Both labels of each row
[ -8   7  -2  16 -16  11 -17  34  -5  -1   2  29 -10  -1   9   4 -19   5
  -1  -4 -16   7 -19 -21  19   6   7  -1   7] => (52), Q746
[-15 -18   1  13  10 -16  -8 -18  -3 -13  15   7  -1  -2   8  21   6  -5
 -23  -1 -12  15  23   8  12  -6   9  -6  16] => (54), Q567
[-16   2 -18   4 -19  12  -7   3   1   1 -19  25 -13  -6  15  14  -7 -23
 -11  -5   2  19 -16   3  14 -24  -1 -17  -7] => (52), Q567
[-10 -18  -2  13  13  -9   8 -33   0   7   0  10   4 -15   9  29  12  -6
 -28 -11  -9  24  -1  -2  20 -15   2 -11  -4] => (54), Q567
[ -2  18 -36  16  18 -16  -5 -15  -9 -33  14  -4  26  10  17  33  25 -10
   5  -4 -27  28  -3 -67  15 -20   5 -15  10] => (54), Q501
[-14  28 -20   2  -4 -10   0   7  -6  -3 -20  15   2  11   8   8  11 -47
  -3 -10  -8   3 -32 -11  22  -5  -1 -16  -6] => (52), Q501
[-19  -1 -19 -15  -7 -16   9  -1  40   7   0   7   2 -17  10  18   6  -4
 -35  17   9  29 -11  17  20 -21   0 -25   3] => (54), Q501
[-18 -18  -9  -1  15   4   2 -22   5   2   5  24   3 -21   7  25  12  11
 -33   5  15   7 -13 -11  11 -37  -6  -5   4] => (54), Q567
[-10  16 -31  25  -4  -6  -5  -5  -9 -28   1  10  15   2  19  24   2  -2
  17  -3 -33  16 -11 -67  18  -8  -3  -9  -4] => (52), Q501
[ -6  -5  -6  11  39  22   6 -29   0  -7  34  19  16 -12  -6  30   7  32
 -16   4   2  22 -11 -23  20 -14   9  -2  12] => (54), Q746
[ -4   5 -20  -5  25 -20  -1 -15 -16 -17   8 -11   5   0   9  26  17 -19
  -2  10 -10  21  -4 -16  23 -22  14 -25  15] => (54), Q501
[ -3  -4 -15  19  18  24  -9 -36 -32   2  15  42   8  -6   9  12  25 -10
 -13 -25 -21   8 -20 -56  51 -17   3 -13   2] => (54), Q501
[-18  -8  -6   2  -4   3   8  -9   2  -9   7   5  -2 -10  13  17   9  -4
 -16   5  -2  22   7  -4  12 -15  -1 -11   8] => (54), Q567
[-10  -4 -19  31  12  -8 -10  -9  -9 -22  -2   9   4  -7  11  20  18 -20
 -11  -5 -32  20  -6 -17  32 -10   2 -11   8] => (54), Q501
[ -9   9  29  14 -10  19   7 -10  -9  15  20  11   8   8  15 -12 -32  14
   2 -15  -1  10 -37 -31  11  17   5   3 -15] => (52), Q746
[-26 -10 -14   5 -13   9  -2  -6   4  -6   4  30 -12 -11   9  39   7  13
 -31   7 -12  23   2  -8  12 -25   7  -9   9] => (54), Q567
[-10  24 -19   8 -20 -11  16   1   7  -8 -16  -4   7   2  27   8   1 -38
 -10 -12  -4  18 -16 -42   7  -3   5 -19 -14] => (52), Q567
[-15   3  -3  20 -11  12  -7   2  -8   2   7  26 -16  -6  18  12 -16  -4
  -7 -10 -14   8   2  -9  13   8  -3   3  -6] => (52), Q746
[-13   0  10  -2   0   2 -11   8   2   4  25   6   8   0  -9  10 -17  19
   3   4  -6  13  13 -28  16   9  14  -7   4] => (54), Q501
[-25 -13   0   4   5  -7  -3 -18  -3   3  11  38  -5 -15   1  18   3  12
 -31  10  -9  24 -24  16  38 -19 -15 -17  23] => (54), Q746
[-23 -17 -18  -5 -18  10  15  -5   9  -3   2  23  -9 -19  10  34  22   6
 -39   7   3  17  -3  -2  18 -40   1 -12   4] => (54), Q567
[ -7 -15 -10   1  -4  -2  -2 -12 -18  -9  -6  14  -6 -18   3  31  10   3
  -2   6  -4   9 -13 -11  18 -24  -8  -2  -5] => (54), Q567
[ -8  -8  -4   2  -8  -1  23 -29  -4  -3  -6   7  -8 -10  14  25   9 -11
 -16  -9 -10  18  -3   0   6 -22   4  -7 -10] => (54), Q567
[-19   6 -19  -5 -16   3   7   4   8  -6   4  18  -2  -1  20  17   2  -4
 -16   0  -2  25  -7 -19  11 -18   4 -17   2] => (54), Q567
[-12   1 -17  13 -15  -7  -8   2   6  -2  -1  20 -13 -12   4  19   3   5
 -18  -3 -10  29  -7 -16   9 -20   0  -9  -4] => (54), Q567
